[[133 121]
 [126 131]
 [107 115]
 [128 132]]
=>
[[133 121]
 [126 131]
 [107 115]]

[[147 104]
 [153 126]
 [107 151]
 [113 145]]
=>
[[147 104]
 [153 126]
 [107 151]]

[[131 123 131 150 141]
 [125 134 127 127 139]
 [121 132 118 144 125]]
=>
[[131 123]
 [125 134]
 [121 132]]

[[136 115 143  99 135]
 [122 108 141 128 118]
 [143 118 129 114 112]]
=>
[[136 115]
 [122 108]
 [143 118]]

[[124 132]
 [103 127]
 [119 149]
 [109 125]]
=>
[[124 132]
 [103 127]
 [119 149]]

[[141 133 130]
 [106 129 117]
 [142 137 126]
 [137 129 131]]
=>
[[141 133]
 [106 129]
 [142 137]]

[[135 128 137 126 151]
 [115 109 112 134 120]
 [137 130 136 121 154]]
=>
[[135 128]
 [115 109]
 [137 130]]

[[131 144 142]
 [156 121 140]
 [156 120 152]
 [138 124 109]]
=>
[[131 144]
 [156 121]
 [156 120]]
---
[[114 142 129 138 132 139 109 117 156 113 118 111 137 141]
 [121 140 115 106 124 124 125 125 112 103 108 148 132 127]
 [126 116 129 110 138 136 132 110 125 136 150 109 125 144]
 [100 101 114 111 116 113 116 128 133 144 125 136 146 134]
 [130  98 125 133 113 131 122 149 134 123 126 119 132 137]
 [136 112 131 132 133 141 147 135 100 119 113 124 154 139]]
=>
[[114 142 129 138 132 139 109 117 156 113 118 111 137 141]
 [121 140 115 106 124 124 125 125 112 103 108 148 132 127]
 [126 116 129 110 138 136 132 110 125 136 150 109 125 144]
 [136 112 131 132 133 141 147 135 100 119 113 124 154 139]
 [100 101 114 111 116 113 116 128 133 144 125 136 146 134]
 [130  98 125 133 113 131 122 149 134 123 126 119 132 137]]

[[149 121 112 119 149 144]
 [135 122 141 115 141 118]
 [131 127 127 105 122 138]]
=>
[[131 127 127 105 122 138]
 [135 122 141 115 141 118]
 [149 121 112 119 149 144]]

[[126 128 127 109 128 128 128 128 126 128 129 128]
 [125 129 104 128 128 129 132 112 150 129 130 129]]
=>
[[125 129 104 128 128 129 132 112 150 129 130 129]
 [126 128 127 109 128 128 128 128 126 128 129 128]]

[[128 128]
 [136 121]
 [138 117]
 [132 135]
 [154 143]
 [109 134]
 [124 157]
 [143 152]]
=>
[[124 157]
 [143 152]
 [154 143]
 [132 135]
 [109 134]
 [128 128]
 [136 121]
 [138 117]]

[[123 123 111 140]
 [124 124 122 144]
 [119 131 116 145]
 [131 127 107 116]]
=>
[[119 131 116 145]
 [131 127 107 116]
 [124 124 122 144]
 [123 123 111 140]]

[[122 142 134 110 123 132 132 121 122 126]
 [128 128 128 128 128 128 128 128 128 128]
 [130 110 132 122 133 127 149 142 144 120]
 [146 144 113 129 120 134 127 130 145 121]
 [128 141 118 136 123 109 133 124 143 123]
 [119 126 115 132 155 148 131 104 138 112]
 [130 127 124 119 145 102 133 125 114 116]]
=>
[[146 144 113 129 120 134 127 130 145 121]
 [122 142 134 110 123 132 132 121 122 126]
 [128 141 118 136 123 109 133 124 143 123]
 [128 128 128 128 128 128 128 128 128 128]
 [130 127 124 119 145 102 133 125 114 116]
 [119 126 115 132 155 148 131 104 138 112]
 [130 110 132 122 133 127 149 142 144 120]]

[[126 141 132]
 [143 109 142]
 [122 130 146]
 [123 138 124]
 [135 111 152]
 [126 137 126]
 [129 126 123]
 [135 104 153]]
=>
[[126 141 132]
 [123 138 124]
 [126 137 126]
 [122 130 146]
 [129 126 123]
 [135 111 152]
 [143 109 142]
 [135 104 153]]

[[130 130 127 123 124 124 128 129 132 128 125 123]
 [120 114 157 131 137 141 121 127 128 133 145 117]
 [127 126 121 137 135 133 131 126 120 127 127 141]]
=>
[[130 130 127 123 124 124 128 129 132 128 125 123]
 [127 126 121 137 135 133 131 126 120 127 127 141]
 [120 114 157 131 137 141 121 127 128 133 145 117]]
